Here is a tiny trained network, its code and every weight. The questions are about switching its units off for an input and a class, where a switched-off unit gives its printed mean instead of its output.

import numpy as np


def w(rows, s, z=0):
    codes = np.array(rows[::2]) - 128.0
    scale = np.full(codes.shape[1], s)
    scale[-1] = z or s
    return codes * scale


def norm(h):
    return h / np.sqrt((h * h).mean(-1, keepdims=True) + 1e-5)


def f(y):
    return y / 2 * (1 + np.tanh(0.7978845608 * (y + 0.044715 * y**3)))


def log_softmax(a):
    a = a - a.max(-1, keepdims=True)
    return a - np.log(np.exp(a).sum(-1, keepdims=True))


def net(x, mask):
    res = np.array(x, float).reshape(1, 4) / 4 @ E
    u = 0
    for l in range(4):
        y = f(norm(res) @ A[l][:, :-1].T + A[l][:, -1])
        res = res + np.where(mask[u : u + 10], y, B[l][:, -1]) @ B[l][:, :-1]
        u += 10
    return log_softmax(norm(res)[-1] @ U[:, :-1].T + U[:, -1])


A, B = {}, {}
E = w([
[131,158,131],'x0',
[47,149,92],'x1',
[138,163,70],'x2',
[82,1,46],'x3',
],0.006)
A[0] = w([
[74,74,77,44],'0.n0',
[254,152,142,106],'0.n1',
[133,228,192,21],'0.n2',
[27,101,218,64],'0.n3',
[200,94,40,28],'0.n4',
[94,191,209,51],'0.n5',
[149,75,181,82],'0.n6',
[118,214,159,95],'0.n7',
[80,196,13,113],'0.n8',
[134,225,125,6],'0.n9',
],0.0073,0.0016)
B[0] = w([
[166,199,115,214],'0.n0',
[104,139,124,238],'0.n1',
[241,112,118,250],'0.n2',
[92,67,209,187],'0.n3',
[147,122,28,160],'0.n4',
[163,81,40,201],'0.n5',
[104,93,166,152],'0.n6',
[207,61,215,212],'0.n7',
[1,140,142,243],'0.n8',
[141,108,182,187],'0.n9',
],0.0048,0.0023)
A[1] = w([
[145,31,138,252],'1.n0',
[107,90,155,194],'1.n1',
[142,131,125,100],'1.n2',
[149,202,74,195],'1.n3',
[1,213,81,103],'1.n4',
[128,64,58,131],'1.n5',
[190,203,151,153],'1.n6',
[181,250,139,88],'1.n7',
[174,220,177,175],'1.n8',
[185,156,109,141],'1.n9',
],0.0095,0.0027)
B[1] = w([
[93,222,178,248],'1.n0',
[100,203,149,179],'1.n1',
[129,131,142,121],'1.n2',
[94,97,74,182],'1.n3',
[38,112,130,253],'1.n4',
[254,213,120,195],'1.n5',
[175,52,123,227],'1.n6',
[143,95,170,223],'1.n7',
[205,28,121,250],'1.n8',
[109,91,135,165],'1.n9',
],0.0068,0.004)
A[2] = w([
[182,253,176,134],'2.n0',
[140,99,125,96],'2.n1',
[95,106,208,93],'2.n2',
[144,104,105,64],'2.n3',
[91,201,89,177],'2.n4',
[42,175,70,132],'2.n5',
[84,159,163,228],'2.n6',
[169,115,63,1],'2.n7',
[125,101,142,82],'2.n8',
[204,148,98,105],'2.n9',
],0.0076,0.0021)
B[2] = w([
[96,21,233,211],'2.n0',
[151,139,113,126],'2.n1',
[45,202,63,178],'2.n2',
[143,150,137,113],'2.n3',
[252,46,101,209],'2.n4',
[234,96,142,252],'2.n5',
[121,64,195,216],'2.n6',
[117,204,122,115],'2.n7',
[65,158,123,121],'2.n8',
[132,179,203,170],'2.n9',
],0.004,0.0027)
A[3] = w([
[142,99,50,226],'3.n0',
[73,151,120,126],'3.n1',
[108,184,123,2],'3.n2',
[167,9,161,123],'3.n3',
[104,83,168,114],'3.n4',
[254,63,226,54],'3.n5',
[164,112,169,103],'3.n6',
[240,117,233,75],'3.n7',
[110,64,113,164],'3.n8',
[81,142,91,96],'3.n9',
],0.0082,0.0026)
B[3] = w([
[210,79,232,162],'3.n0',
[167,151,202,136],'3.n1',
[125,130,62,111],'3.n2',
[171,88,106,196],'3.n3',
[95,93,148,150],'3.n4',
[132,30,104,254],'3.n5',
[69,90,94,153],'3.n6',
[145,2,96,234],'3.n7',
[150,110,222,150],'3.n8',
[156,109,86,132],'3.n9',
],0.0051,0.0071)
U = w([
[207,6,161,179],'0',
[36,159,89,112],'1',
[221,211,91,117],'2',
[142,211,172,2],'3',
[32,137,226,175],'4',
],0.014,0.0084)

Each question gives the input, the list of numbers given to net, and the class t.
The units are the neurons (one row each of A and B). Each row of codes is followed by its name. A weight is (code - 128) times the scale printed after its matrix; where a second scale follows, it is the last column's (A, B and U).
mask holds one flag per neuron, layer by layer. A switched-off neuron (its flag False) gives its mean, the last column of its row in B, instead of its output. The means were averaged over made-up inputs and are rounded, as every weight is.
A unit's drop is (log p(t) with every unit on - log p(t) with that unit switched off) / (log p(t) with every unit on - log p(t) with every unit switched off).
most important unit: the unit with the biggest drop
k most important neurons: the k neurons with the biggest drops, biggest first
k most important neurons of layer l: the k neurons of layer l with the biggest drops, biggest first
drop when u is switched off: that unit's drop, to one decimal
input [7,-6,4,6], class 2: most important neuron => [0.n4]
input [3,2,6,5], class 1: 2 most important neurons of layer 0 => [0.n8; 0.n7]
input [8,-5,1,7], class 2: 3 most important neurons => [0.n4; 0.n7; 0.n3]
input [-7,8,-3,5], class 1: 2 most important neurons => [1.n4; 0.n2]
input [7,5,-3,6], class 4: 2 most important neurons of layer 0 => [0.n2; 0.n5]
input [5,7,4,8], class 1: 3 most important neurons of layer 1 => [1.n4; 1.n8; 1.n6]
input [-2,2,0,8], class 2: 2 most important neurons of layer 0 => [0.n7; 0.n0]
input [-3,-1,1,3], class 2: 2 most important neurons of layer 2 => [2.n6; 2.n7]
input [-1,6,7,7], class 1: 3 most important neurons of layer 3 => [3.n7; 3.n5; 3.n3]
input [-5,3,8,4], class 1: 2 most important neurons => [0.n8; 1.n4]
input [5,6,-3,6], class 4: 2 most important neurons of layer 1 => [1.n4; 1.n8]
input [-4,0,1,8], class 2: drop when 1.n5 is switched off => 0.7
input [7,4,8,3], class 1: drop when 0.n8 is switched off => 0.2
input [-8,0,5,3], class 2: drop when 3.n5 is switched off => 0.1
input [7,4,8,2], class 1: most important unit => 0.n8
